Here is a tiny trained network, its code and every weight. The questions are about switching its units off for an input and a class, where a switched-off unit gives its printed mean instead of its output.

import numpy as np


def w(rows, s, z=0):
    codes = np.array(rows[::2]) - 128.0
    scale = np.full(codes.shape[1], s)
    scale[-1] = z or s
    return codes * scale


def f(y):
    return y / 2 * (1 + np.tanh(0.7978845608 * (y + 0.044715 * y**3)))


def log_softmax(a):
    a = a - a.max(-1, keepdims=True)
    return a - np.log(np.exp(a).sum(-1, keepdims=True))


def net(x, mask):
    res = np.array(x, float).reshape(1, 8) / 4 @ E
    y = f(res @ A[0][:, :-1].T + A[0][:, -1])
    res = res + np.where(mask, y, B[0][:, -1]) @ B[0][:, :-1]
    return log_softmax(res[-1] @ U[:, :-1].T + U[:, -1])


A, B = {}, {}
E = w([
[118,103,184,141,151,169,75,57,229,162,86],'x0',
[125,174,64,96,80,230,131,106,201,187,117],'x1',
[196,55,138,84,220,213,64,194,112,112,117],'x2',
[122,207,88,136,115,89,60,220,170,120,70],'x3',
[167,212,180,172,155,80,21,69,165,23,173],'x4',
[147,120,85,171,136,203,145,81,152,94,181],'x5',
[49,110,50,168,160,106,99,188,126,70,64],'x6',
[88,55,227,2,184,100,81,73,70,150,72],'x7',
],0.0052)
A[0] = w([
[149,215,162,159,59,113,124,25,161,111,200,195],'n0',
[3,153,87,146,100,49,146,165,121,99,85,210],'n1',
[91,97,114,58,90,184,189,124,145,244,92,232],'n2',
[5,152,86,149,92,46,155,163,119,101,90,203],'n3',
[153,122,105,166,71,136,220,131,108,163,192,238],'n4',
[173,123,81,163,116,168,177,149,101,116,197,190],'n5',
[118,51,232,41,184,129,114,82,105,166,96,253],'n6',
],0.0061,0.003)
B[0] = w([
[104,187,125,128,55,124,132,20,178,136,163,186],'n0',
[58,121,130,213,132,119,86,139,55,146,24,201],'n1',
[82,179,46,159,16,189,128,128,77,254,83,226],'n2',
[58,116,133,222,129,115,109,137,45,154,34,201],'n3',
[157,130,57,160,66,160,192,146,136,148,175,192],'n4',
[178,94,70,109,132,171,185,161,128,96,193,167],'n5',
[65,73,176,111,149,102,57,69,69,161,81,254],'n6',
],0.0067,0.0083)
U = w([
[132,104,189,33,132,57,110,120,87,159,130,77],'0',
[52,165,84,166,70,157,106,112,97,185,63,233],'1',
[185,208,112,133,170,142,38,234,254,100,81,137],'2',
[99,57,213,131,249,45,93,153,59,77,80,64],'3',
[98,76,162,126,179,171,117,46,217,94,158,174],'4',
[195,209,142,104,85,86,168,76,212,63,224,61],'5',
[178,124,89,172,86,144,219,191,144,157,174,5],'6',
[201,85,65,73,199,187,157,214,121,42,193,229],'7',
],0.0056,0.0022)

Each question gives the input, the list of numbers given to net, and the class t.
The units are the neurons (one row each of A and B). Each row of codes is followed by its name. A weight is (code - 128) times the scale printed after its matrix; where a second scale follows, it is the last column's (A, B and U).
mask holds one flag per neuron, in row order. A switched-off neuron (its flag False) gives its mean, the last column of its row in B, instead of its output. The means were averaged over made-up inputs and are rounded, as every weight is.
A unit's drop is (log p(t) with every unit on - log p(t) with that unit switched off) / (log p(t) with every unit on - log p(t) with every unit switched off).
The circuit of an input: a set's keep is (log p(t) with only the set's units on - log p(t) with every unit switched off) / (log p(t) with every unit on - log p(t) with every unit switched off). Starting from all 7 units, units are removed one at a time, each time the one whose removal leaves the highest keep (on an exact tie, the one counted first), for as long as the keep stays at least 0.8.
circuit, biggest first: the units of the circuit, biggest drop first
unit that matters most: the unit with the biggest drop
k most important neurons: the k neurons with the biggest drops, biggest first
drop when u is switched off: that unit's drop, to one decimal
input [-6,-3,4,4,-7,7,2,-8], class 7: circuit, biggest first => [n5]
input [-8,8,-5,3,0,3,-6,-2], class 6: circuit, biggest first => [n4 n6]
input [7,6,4,1,-6,1,-4,-8], class 6: circuit, biggest first => [n6 n5 n4]
input [-4,-1,7,-4,-3,7,-4,-6], class 7: circuit, biggest first => [n5 n2]
input [-4,0,3,-8,-7,-8,-5,-4], class 6: circuit, biggest first => [n4 n5]
input [-8,-2,6,-8,-1,-7,2,-8], class 7: circuit, biggest first => [n2 n5]
input [-1,-7,-6,-8,5,-1,2,-7], class 5: circuit, biggest first => [n0 n2]
input [-3,-2,-2,2,-2,3,1,6], class 3: circuit, biggest first => [n2 n0 n4]
input [-8,-2,-3,3,6,2,4,3], class 3: 2 most important neurons => [n2 n4]
input [-1,1,-3,6,5,0,-2,8], class 3: 3 most important neurons => [n2 n4 n6]
input [6,-6,3,7,-1,1,-2,-3], class 2: 2 most important neurons => [n6 n3]
input [-4,7,3,-1,6,5,1,6], class 5: drop when n1 is switched off => 0.4
input [-2,4,-2,-4,0,3,0,-3], class 6: drop when n4 is switched off => 0.2
input [4,4,4,8,-1,2,7,-3], class 2: drop when n4 is switched off => 0.1
input [7,-7,-1,3,6,5,0,-8], class 5: unit that matters most => n0
